Below is a small trained network, with its code and all its weights. Each question gives an input and a class and asks what happens when units are switched off, that is, made to give their printed mean instead of their output.

import numpy as np


def w(rows, s, z=0):
    codes = np.array(rows[::2]) - 128.0
    scale = np.full(codes.shape[1], s)
    scale[-1] = z or s
    return codes * scale


def f(y):
    return np.maximum(y, 0)


def log_softmax(a):
    a = a - a.max(-1, keepdims=True)
    return a - np.log(np.exp(a).sum(-1, keepdims=True))


def net(x, mask):
    res = np.array(x, float).reshape(1, 6) / 4 @ E
    y = f(res @ A[0][:, :-1].T + A[0][:, -1])
    res = res + np.where(mask, y, B[0][:, -1]) @ B[0][:, :-1]
    return log_softmax(res[-1] @ U[:, :-1].T + U[:, -1])


A, B = {}, {}
E = w([
[32,119,118,139,90,146,50,29],'x0',
[115,144,143,143,79,141,151,148],'x1',
[187,89,70,160,6,119,60,107],'x2',
[146,38,151,107,114,151,186,69],'x3',
[88,57,157,62,77,77,70,171],'x4',
[152,208,158,71,95,70,140,55],'x5',
],0.012)
A[0] = w([
[166,101,75,158,146,68,68,76,126],'N1',
[151,51,167,131,127,154,171,51,119],'N2',
[94,157,80,163,148,160,110,62,104],'N3',
[120,98,145,191,161,140,105,185,120],'N4',
[162,101,154,77,109,139,89,153,95],'N5',
[235,133,88,154,138,135,62,83,125],'N6',
[82,114,105,80,146,132,59,96,83],'N7',
[165,91,95,145,173,188,117,237,81],'N8',
[110,221,70,169,189,82,11,171,200],'N9',
[194,98,99,121,60,162,128,153,252],'N10',
[152,58,113,87,151,185,172,66,136],'N11',
[201,209,179,70,115,95,122,74,91],'N12',
[207,150,115,166,118,159,109,81,93],'N13',
[176,216,52,199,179,172,143,88,125],'N14',
[171,205,126,38,76,50,137,87,64],'N15',
[184,93,88,69,176,44,167,182,130],'N16',
[115,155,79,193,51,67,140,158,146],'N17',
[87,141,162,125,40,197,164,132,249],'N18',
[65,76,142,33,83,71,139,165,96],'N19',
[77,184,159,109,210,123,178,82,120],'N20',
[2,178,161,132,161,166,156,191,178],'N21',
[79,84,100,150,139,221,92,151,113],'N22',
[48,97,123,178,171,145,89,31,112],'N23',
[76,138,175,97,179,47,138,124,98],'N24',
[116,63,85,193,156,176,119,205,88],'N25',
[148,155,68,201,142,197,224,37,92],'N26',
[46,184,73,152,119,159,78,76,47],'N27',
[217,145,185,150,105,128,138,195,139],'N28',
[252,122,77,147,193,56,146,140,99],'N29',
[98,127,176,105,207,174,169,119,55],'N30',
],0.0087,0.0034)
B[0] = w([
[123,69,113,55,169,233,159,89,190],'N1',
[225,229,220,15,101,121,96,164,218],'N2',
[38,112,176,119,95,115,121,159,196],'N3',
[151,86,127,116,143,87,115,57,187],'N4',
[90,139,93,87,111,142,47,176,172],'N5',
[116,101,51,57,144,165,137,114,203],'N6',
[45,163,148,129,62,171,128,176,193],'N7',
[103,69,202,145,66,89,149,71,220],'N8',
[228,220,220,6,127,126,140,121,245],'N9',
[89,94,111,3,142,171,183,103,227],'N10',
[214,206,197,43,155,136,147,160,212],'N11',
[149,71,142,208,81,12,145,96,223],'N12',
[107,119,77,117,148,127,99,131,188],'N13',
[111,110,126,94,147,69,54,204,242],'N14',
[149,73,129,240,127,42,129,33,235],'N15',
[42,183,142,140,53,183,160,146,215],'N16',
[167,93,79,38,190,193,148,108,197],'N17',
[107,136,155,59,194,121,190,127,200],'N18',
[82,82,130,129,137,60,21,202,229],'N19',
[155,56,78,119,87,132,143,112,234],'N20',
[187,77,51,61,107,152,155,137,243],'N21',
[188,94,188,216,137,74,121,39,207],'N22',
[74,145,161,162,21,168,234,125,238],'N23',
[159,68,49,102,157,159,149,119,198],'N24',
[162,83,163,180,144,30,132,61,220],'N25',
[75,86,103,134,152,27,7,233,241],'N26',
[94,169,140,161,52,156,170,110,209],'N27',
[67,168,111,165,48,172,230,159,210],'N28',
[24,187,146,208,63,156,180,131,216],'N29',
[132,68,65,105,67,224,112,123,210],'N30',
],0.0064,0.011)
U = w([
[40,150,146,166,83,167,176,132,72],'0',
[151,70,17,90,134,172,150,95,76],'1',
[173,85,154,209,123,77,122,48,103],'2',
[80,111,111,135,131,94,42,213,104],'3',
[219,197,196,88,125,142,130,136,112],'4',
[104,126,113,119,140,134,148,116,252],'5',
[120,140,97,161,165,180,131,111,165],'6',
[154,194,93,253,243,234,87,103,69],'7',
],0.011,0.013)

Each question gives the input, the list of numbers given to net, and the class t.
The units are the neurons (one row each of A and B). Each row of codes is followed by its name. A weight is (code - 128) times the scale printed after its matrix; where a second scale follows, it is the last column's (A, B and U).
mask holds one flag per neuron, in row order. A switched-off neuron (its flag False) gives its mean, the last column of its row in B, instead of its output. The means were averaged over made-up inputs and are rounded, as every weight is.
A unit's drop is (log p(t) with every unit on - log p(t) with that unit switched off) / (log p(t) with every unit on - log p(t) with every unit switched off).
The circuit of an input: a set's keep is (log p(t) with only the set's units on - log p(t) with every unit switched off) / (log p(t) with every unit on - log p(t) with every unit switched off). Starting from the 12 units with the biggest drops (on a tie, the unit counted first), units are removed one at a time, each time the one whose removal leaves the highest keep (on an exact tie, the one counted first), for as long as the keep stays at least 0.8.
circuit, biggest first: the units of the circuit, biggest drop first
unit that matters most: the unit with the biggest drop
top k neurons: the k neurons with the biggest drops, biggest first
drop of u: that unit's drop, to one decimal
input [-3,6,3,5,1,-6], class 2: unit that matters most : N25
input [-6,7,2,4,6,-8], class 2: top 2 neurons : N25, N8
input [-4,1,-8,-3,-2,8], class 1: circuit, biggest first : N24, N20
input [4,2,-3,8,6,-4], class 4: circuit, biggest first : N2, N11
input [2,-2,-6,-2,-8,5], class 3: top 2 neurons : N26, N14
input [7,6,-7,-8,-7,3], class 4: top 2 neurons : N9, N21
input [-7,3,5,5,-2,-3], class 0: top 2 neurons : N29, N28
input [7,-7,-1,2,-6,2], class 0: top 2 neurons : N23, N27
input [-1,3,-7,2,-7,1], class 1: top 4 neurons : N20, N30, N21, N19
input [-5,0,-2,-4,-2,4], class 0: circuit, biggest first : N29, N28
input [-6,0,2,6,7,3], class 3: top 2 neurons : N19, N23
input [8,-6,3,-7,-4,-7], class 0: top 3 neurons : N23, N27, N3
input [-5,3,-6,-1,6,3], class 1: circuit, biggest first : N24, N21
input [-3,-8,-3,6,8,-6], class 3: unit that matters most : N19
input [7,-1,1,-1,-5,-1], class 0: top 2 neurons : N23, N27
input [-8,3,-7,4,-4,6], class 0: top 2 neurons : N29, N16
input [-6,-4,1,5,7,0], class 3: top 3 neurons : N19, N23, N5
input [7,-5,3,-1,8,-8], class 2: top 2 neurons : N22, N25
input [-5,4,6,-3,-1,7], class 2: top 4 neurons : N15, N12, N21, N30
input [-6,4,-1,-6,-1,-6], class 0: circuit, biggest first : N28
input [-1,7,0,4,-8,-7], class 3: top 4 neurons : N26, N14, N15, N12
input [4,4,-2,5,4,-5], class 2: top 3 neurons : N22, N9, N25
input [2,8,-8,5,-8,4], class 1: drop of N30 : 0.5
input [5,3,-4,-4,-8,-1], class 3: drop of N26 : 0.6
input [4,-5,-1,-1,-8,7], class 3: drop of N3 : 0.2
input [3,0,7,1,-2,3], class 1: drop of N20 : 0.0
input [-7,0,1,-8,5,-6], class 4: circuit, biggest first : N9
